Below are the code and all the weights of a small trained network. Each question names an input and a target symbol and asks about switching units off, where a switched-off unit gives its printed mean instead of its output.

import numpy as np


def w(rows, s, z=0):
    codes = np.array(rows[::2]) - 128.0
    scale = np.full(codes.shape[1], s)
    scale[-1] = z or s
    return codes * scale


def softmax(a):
    e = np.exp(a - a.max(-1, keepdims=True))
    return e / e.sum(-1, keepdims=True)


def log_softmax(a):
    a = a - a.max(-1, keepdims=True)
    return a - np.log(np.exp(a).sum(-1, keepdims=True))


def net(x, mask):
    ids = ['αβηθμξστφψ'.index(c) for c in x.split()]
    T = len(ids)
    res = E[ids] + P[:T]
    u = 0
    for l in range(3):
        r = res
        for j in range(2):
            rows = slice(2 * j, 2 * j + 2)
            q, k, v = (r @ M[l][rows].T for M in (Q, K, V))
            z = softmax(np.where(np.tri(T) > 0, q @ k.T / 2**0.5, -1e9)) @ v
            o = O[l][rows]
            res = res + np.where(mask[u + j], z, o[:, -1]) @ o[:, :-1]
        u += 2
    return log_softmax(res[-1] @ U[:, :-1].T + U[:, -1])


Q, K, V, O = {}, {}, {}, {}
E = w([
[125,188,186,93],'α',
[90,153,180,211],'β',
[165,223,29,120],'η',
[73,159,168,115],'θ',
[71,110,185,135],'μ',
[108,122,112,113],'ξ',
[108,155,130,106],'σ',
[170,208,190,194],'τ',
[95,119,80,250],'φ',
[164,27,201,141],'ψ',
],0.018)
P = w([
[3,166,206,64],'0',
[40,125,226,79],'1',
[60,102,216,104],'2',
[74,102,202,112],'3',
[93,97,195,128],'4',
[101,88,180,162],'5',
[120,82,170,173],'6',
[128,73,148,200],'7',
[152,42,121,242],'8',
[144,38,125,228],'9',
[114,58,186,215],'10',
],0.0046)
Q[0] = w([
[201,144,92,125],'0.h1',
[78,81,77,91],'0.h1',
[45,99,153,250],'0.h2',
[177,94,109,94],'0.h2',
],0.012)
K[0] = w([
[123,83,129,95],'0.h1',
[69,92,248,147],'0.h1',
[162,125,87,111],'0.h2',
[40,151,144,139],'0.h2',
],0.014)
V[0] = w([
[89,94,187,149],'0.h1',
[109,29,157,141],'0.h1',
[72,161,112,189],'0.h2',
[160,2,161,126],'0.h2',
],0.0094)
O[0] = w([
[24,213,131,152,141],'0.h1',
[115,176,114,85,38],'0.h1',
[90,165,166,161,193],'0.h2',
[254,57,84,89,1],'0.h2',
],0.0068,0.0057)
Q[1] = w([
[99,96,15,144],'1.h1',
[53,182,112,177],'1.h1',
[216,159,71,2],'1.h2',
[234,25,87,100],'1.h2',
],0.01)
K[1] = w([
[91,104,120,78],'1.h1',
[129,73,118,196],'1.h1',
[106,44,252,125],'1.h2',
[42,117,162,103],'1.h2',
],0.012)
V[1] = w([
[95,2,77,185],'1.h1',
[136,85,226,109],'1.h1',
[171,142,203,143],'1.h2',
[48,49,46,151],'1.h2',
],0.009)
O[1] = w([
[122,202,189,70,36],'1.h1',
[149,49,161,136,255],'1.h1',
[170,37,44,254,176],'1.h2',
[215,170,102,81,10],'1.h2',
],0.0085,0.0031)
Q[2] = w([
[122,118,118,77],'2.h1',
[39,213,199,10],'2.h1',
[187,209,200,185],'2.h2',
[10,254,76,151],'2.h2',
],0.0074)
K[2] = w([
[146,108,127,167],'2.h1',
[129,120,247,106],'2.h1',
[112,133,26,68],'2.h2',
[160,166,159,161],'2.h2',
],0.011)
V[2] = w([
[97,153,16,104],'2.h1',
[177,117,141,103],'2.h1',
[79,83,197,32],'2.h2',
[197,255,113,160],'2.h2',
],0.0081)
O[2] = w([
[117,154,230,129,43],'2.h1',
[108,122,95,250,2],'2.h1',
[90,99,122,66,32],'2.h2',
[142,102,129,169,111],'2.h2',
],0.011,0.006)
U = w([
[123,130,119,104,112],'α',
[77,192,143,167,11],'β',
[221,139,217,139,76],'η',
[83,145,194,120,54],'θ',
[133,95,205,95,111],'μ',
[154,152,149,83,172],'ξ',
[115,155,163,100,144],'σ',
[142,92,157,200,126],'τ',
[198,248,139,129,165],'φ',
[254,57,145,82,244],'ψ',
],0.011)

Each question gives the input, a string of symbols that net reads in full, and the target symbol t.
The units are the heads (2 rows each of Q, K, V and O). Each row of codes is followed by its name. A weight is (code - 128) times the scale printed after its matrix; where a second scale follows, it is the last column's (O and U).
mask holds one flag per head, layer by layer. A switched-off head (its flag False) gives its mean, the last column of its rows in O, instead of its output. The means were averaged over made-up inputs and are rounded, as every weight is.
A unit's drop is (log p(t) with every unit on - log p(t) with that unit switched off) / (log p(t) with every unit on - log p(t) with every unit switched off).
The circuit of an input: a set's keep is (log p(t) with only the set's units on - log p(t) with every unit switched off) / (log p(t) with every unit on - log p(t) with every unit switched off). Starting from all 6 units, units are removed one at a time, each time the one whose removal leaves the highest keep (on an exact tie, the one counted first), for as long as the keep stays at least 0.8.
circuit, biggest first: the units of the circuit, biggest drop first
unit that matters most: the unit with the biggest drop
which heads matter: for each layer, one digit per head in row order, 1 if its drop is at least 0.15 and else 0, layers parted by /
drop of u: that unit's drop, to one decimal
input ξ μ α σ τ η φ, target β: circuit, biggest first -> 0.h2, 1.h1
input β θ ψ η τ η, target τ: unit that matters most -> 1.h2
input β τ σ θ θ α ψ μ α, target ψ: which heads matter -> 01 / 10 / 10
input τ τ σ, target τ: which heads matter -> 00 / 11 / 00
input ψ θ τ τ ξ ξ, target τ: which heads matter -> 10 / 01 / 00
input β τ ψ ψ φ, target ψ: which heads matter -> 01 / 00 / 00
input τ α β τ μ, target τ: which heads matter -> 00 / 01 / 00
input μ β φ μ, target φ: circuit, biggest first -> 1.h2, 1.h1
input β θ σ τ φ α, target φ: circuit, biggest first -> 1.h1, 0.h2, 1.h2
input μ ψ β θ μ β φ β φ σ θ, target φ: which heads matter -> 10 / 11 / 00
input η θ ψ μ μ ψ τ ψ η α, target ψ: which heads matter -> 10 / 00 / 00
input σ β μ τ φ φ μ ξ, target φ: circuit, biggest first -> 1.h1, 1.h2
input μ α θ α μ β ξ ψ τ, target ψ: which heads matter -> 01 / 00 / 00
input η μ ψ η, target ψ: circuit, biggest first -> 0.h2
input α θ τ τ β τ μ φ θ, target φ: which heads matter -> 00 / 11 / 00
input ξ φ η β α η φ φ θ σ, target φ: which heads matter -> 00 / 10 / 00
input φ ξ τ α τ, target τ: circuit, biggest first -> 1.h2, 0.h2
input ψ τ θ, target ψ: which heads matter -> 01 / 10 / 00
input φ μ η ψ θ θ β β η α, target η: which heads matter -> 11 / 01 / 10
input τ τ σ β ψ τ τ θ φ β, target φ: circuit, biggest first -> 1.h2
input α η α ψ, target μ: which heads matter -> 00 / 10 / 11
input τ σ θ β φ σ, target φ: circuit, biggest first -> 1.h2, 1.h1, 0.h1
input τ α μ τ τ μ α φ μ τ α, target τ: which heads matter -> 10 / 11 / 01
input β θ η β α σ ψ, target μ: drop of 2.h2 -> 0.3
input α β τ φ μ ψ θ, target ψ: drop of 1.h2 -> 0.1
input θ θ τ μ θ, target τ: drop of 1.h1 -> 0.2
input μ φ τ φ ξ, target φ: unit that matters most -> 1.h1
